m =
array([[151, 124, 130, 118, 123, 124],
       [155, 119, 120, 127, 108, 130],
       [155, 119, 120, 127, 108, 130],
       [120, 120, 125, 122, 117, 134],
       [140, 112, 130, 121, 112, 115],
       [122, 116, 128, 129, 134, 120]])
The entry just right of 128 is 129
The first entry, reading row by row: 151
The smallest entry in the last column -> 115
Give the entry directly above 140.
Answer: 120
Give the last entry, reading row by row.
Answer: 120
The smallest entry in the last row: 116
The 5th entry in reading order -> 123
Give the entry in the bottom-left corner.
Answer: 122
The entry just right of 151 is 124
The largest entry in the last column is 134
The largest entry in the last row -> 134
Give the entry just left of 117.
Answer: 122
Give the fourth entry from the end, reading row by row.
Answer: 128
Give the third entry on the main diagonal.
Answer: 120
The entry in the top-right corner: 124
Give the smallest entry in the first row.
Answer: 118

Questions about the table below.
1) The first entry of the smallest entry's row?
2) The entry just left of the smallest entry?
3) The entry directly below 123?
4) The 1st entry, reading row by row?
5) The first entry on the diagonal from the top-right corner?
6) The bottom entry of the column that holds the smallest entry?
7) The entry just right of the largest entry?
8) The last entry of the smallest entry's row?
[[127 134 116 123 131 125 142 118 120 132 118 132 120 129 133]
 [127 121 144 135 129 127 104 141 139 125 140 124 138 126 122]
 [113 126 130 134 155 112 125 132 133 132 132 125 133 121 126]]
1) 127
2) 127
3) 135
4) 127
5) 133
6) 125
7) 112
8) 122

M = [132, 120, 136, 137, 138, 153, 124]
The entry just right of 136: 137
What is the largest entry?
Answer: 153

Read these off the table that follows.
1) Read off the last entry, reading row by row.
2) Read off the smallest entry in the first column.
3) Read off the smallest entry in the first row.
4) Read off the bottom entry of the column that holds the smallest entry.
5) Read off the entry in the top-right corner.
6) Read off the smallest entry in the last column.
[[114 115 141 112 108 111 106 107 135 141 133 107 111 137 108 137]
 [125 121 142 127 132 126 122 134 145 151 151 123 142 144 129 147]
 [146 149 123 146 133 151 150 132 115 123 113 144 133 118 147 113]
 [107 119 142 106 111 105 114 107 147 146 142 113 106 149 107 148]
 [121 112 126 114 117 111 112 126 136 126 134 110 116 131 109 141]
 [124 119 132 116 125 117 115 125 145 138 143 114 118 141 115 147]
 [147 150 116 152 152 152 148 146 124 118 125 145 150 119 148 123]
 [141 130 109 140 148 130 126 149 110 110 118 128 140 111 135 117]
 [114 111 148 115 113 116 117 117 138 146 148 119 114 147 120 146]
 [128 119 141 133 137 128 120 136 138 136 137 122 137 136 126 146]]
1) 146
2) 107
3) 106
4) 128
5) 137
6) 113

Questions about the table below. Rows and columns are numbered from 1.
1) Read off the top-right entry.
2) Read off the entry in row 2 and column 1.
3) Read off the entry in row 1 and column 1.
4) Read off the entry at row 3, column 1.
5) Read off the entry in the bottom-right corner.
6) Read off the top entry of the column that holds the largest entry.
7) Read off the entry in row 2 and column 3.
8) Read off the bottom entry of the column that holds the largest entry.
[[126 134 125 132 130 122 126 128 128 135 118 129 121 139 116]
 [127 128 128 128 129 133 133 129 129 125 128 129 125 122 138]
 [128 127 127 126 127 123 122 126 127 133 126 126 130 137 113]
 [125 133 130 131 132 129 116 129 124 129 104 127 118 129 122]
 [128 134 126 133 129 117 126 129 127 137 121 128 124 145 110]
 [127 127 127 127 128 128 127 127 128 127 128 128 129 126 127]
 [119 117 132 123 128 124 144 131 122 130 122 124 135 139 126]
 [124 133 122 130 129 128 126 126 130 129 123 131 123 123 123]
 [125 132 131 132 132 127 116 130 123 130 105 128 119 130 121]
 [129 133 128 133 129 127 124 130 128 128 126 130 125 125 131]
 [124 121 131 132 129 121 127 132 123 127 124 128 136 122 127]
 [131 132 133 127 130 135 140 132 129 124 129 127 117 130 143]
 [118 120 130 122 131 132 140 127 122 131 104 124 120 142 123]
 [119 131 122 134 130 120 143 130 129 136 124 131 122 134 122]
 [124 128 125 130 128 125 132 128 128 130 126 130 128 127 124]
 [127 132 127 132 129 126 128 129 128 131 124 129 123 131 127]]
1) 116
2) 127
3) 126
4) 128
5) 127
6) 139
7) 128
8) 131

[116, 127, 141, 114, 120, 152, 108]
Give the entry just right of 152.
108
Give the centre entry.
114
The entry just left of 152: 120

Questions about the grid below.
1) Which number is the second entry in reading order?
2) Which number is the largest entry?
3) Which number is the entry just right of 146?
4) Which number is the entry just right of the smallest entry?
[[123, 135, 132, 134, 126, 128, 133], [126, 139, 111, 112, 115, 139, 136], [130, 106, 156, 146, 152, 104, 105], [137, 127, 132, 131, 136, 129, 126], [115, 145, 118, 117, 113, 137, 135]]
1) 135
2) 156
3) 152
4) 105

A =
array([[137, 136, 135, 134, 134, 133, 136, 137, 136, 137, 137, 136, 137,
        137],
       [116, 109, 115, 129, 120, 137, 135, 134, 128, 146, 109, 143, 128,
        104],
       [135, 111, 111, 108, 125, 113, 135, 103, 144, 130, 124, 103, 105,
        105],
       [117, 110, 115, 129, 120, 136, 135, 134, 128, 146, 110, 142, 129,
        105],
       [118, 111, 118, 134, 125, 142, 138, 136, 131, 149, 110, 147, 131,
        105],
       [138, 136, 137, 137, 139, 137, 138, 135, 140, 135, 137, 136, 134,
        137],
       [118, 127, 126, 125, 120, 122, 115, 127, 113, 117, 124, 125, 127,
        130]])
The first entry in reading order -> 137
The third entry in reading order -> 135
Read off the entry just left of the largest entry.
Answer: 131
Read off the entry just right of 144.
Answer: 130

[[125 127 127 131 125 125 129]
 [ 99 128 123 140 131 113 134]
 [127 129 136 127 131 132 128]
 [118 150 116 150 108 150 109]
 [127 130 127 121 125 129 125]
 [124 126 129 135 130 123 128]
 [125 126 130 134 127 124 129]
 [122 106 108 117 112 142 149]]
Find the entry in the bottom-right corner.
149
The first entry in the row that holds the smallest entry is 99
The 2nd entry in reading order is 127
Find the entry directly above 122.
125
Find the second-last entry, reading row by row.
142
Find the smallest entry in the last column.
109
The entry just right of the smallest entry -> 128
Find the third entry, reading row by row.
127
The entry just left of 112 -> 117
Find the second smallest entry.
106
The entry in the bottom-left corner is 122
Find the top-left entry.
125
Find the entry directly above 142.
124
Find the entry just left of 140.
123
Find the entry directly below 109.
125
Find the second entry on the diagonal from the top-right corner.
113
The entry directly below the smallest entry: 127
Find the fifth-last entry, reading row by row.
108
Find the entry in the top-right corner.
129
Find the third entry from the end, reading row by row.
112
The 5th entry, reading row by row -> 125

W =
[[128 127 127 128 125 128]
 [130 117 137 136 118 138]
 [141 125 148 131 126 135]
 [114 143 105 138 107 118]
 [134 112 142 137 117 138]
 [122 129 118 127 127 126]
 [132 118 137 135 118 137]
 [145 122 153 133 122 138]
 [140 132 131 114 129 112]
 [126 123 130 135 122 135]
 [140 132 131 115 125 113]
 [114 132 107 125 128 121]
 [136 117 142 136 116 137]
 [146 129 142 114 125 115]
 [136 119 139 134 117 135]]
Rows and columns are numbered from 1.
Read off the entry in row 2 and column 1.
130
Read off the entry in the top-right corner.
128
Read off the entry in the top-left corner.
128
The entry in row 3 and column 1 -> 141
Read off the largest entry.
153
Read off the entry just left of 153.
122
The bottom-right entry -> 135
Read off the entry just left of the smallest entry.
143
The entry at row 1, column 2 is 127
The entry at row 1, column 3 -> 127
Read off the bottom-left entry.
136
Read off the entry just right of 105.
138
The entry in row 2 and column 2 is 117
The bottom entry of the column that holds the smallest entry: 139
Read off the entry directly below the largest entry.
131
The entry just right of 116 is 137
Read off the entry in row 2 and column 3.
137
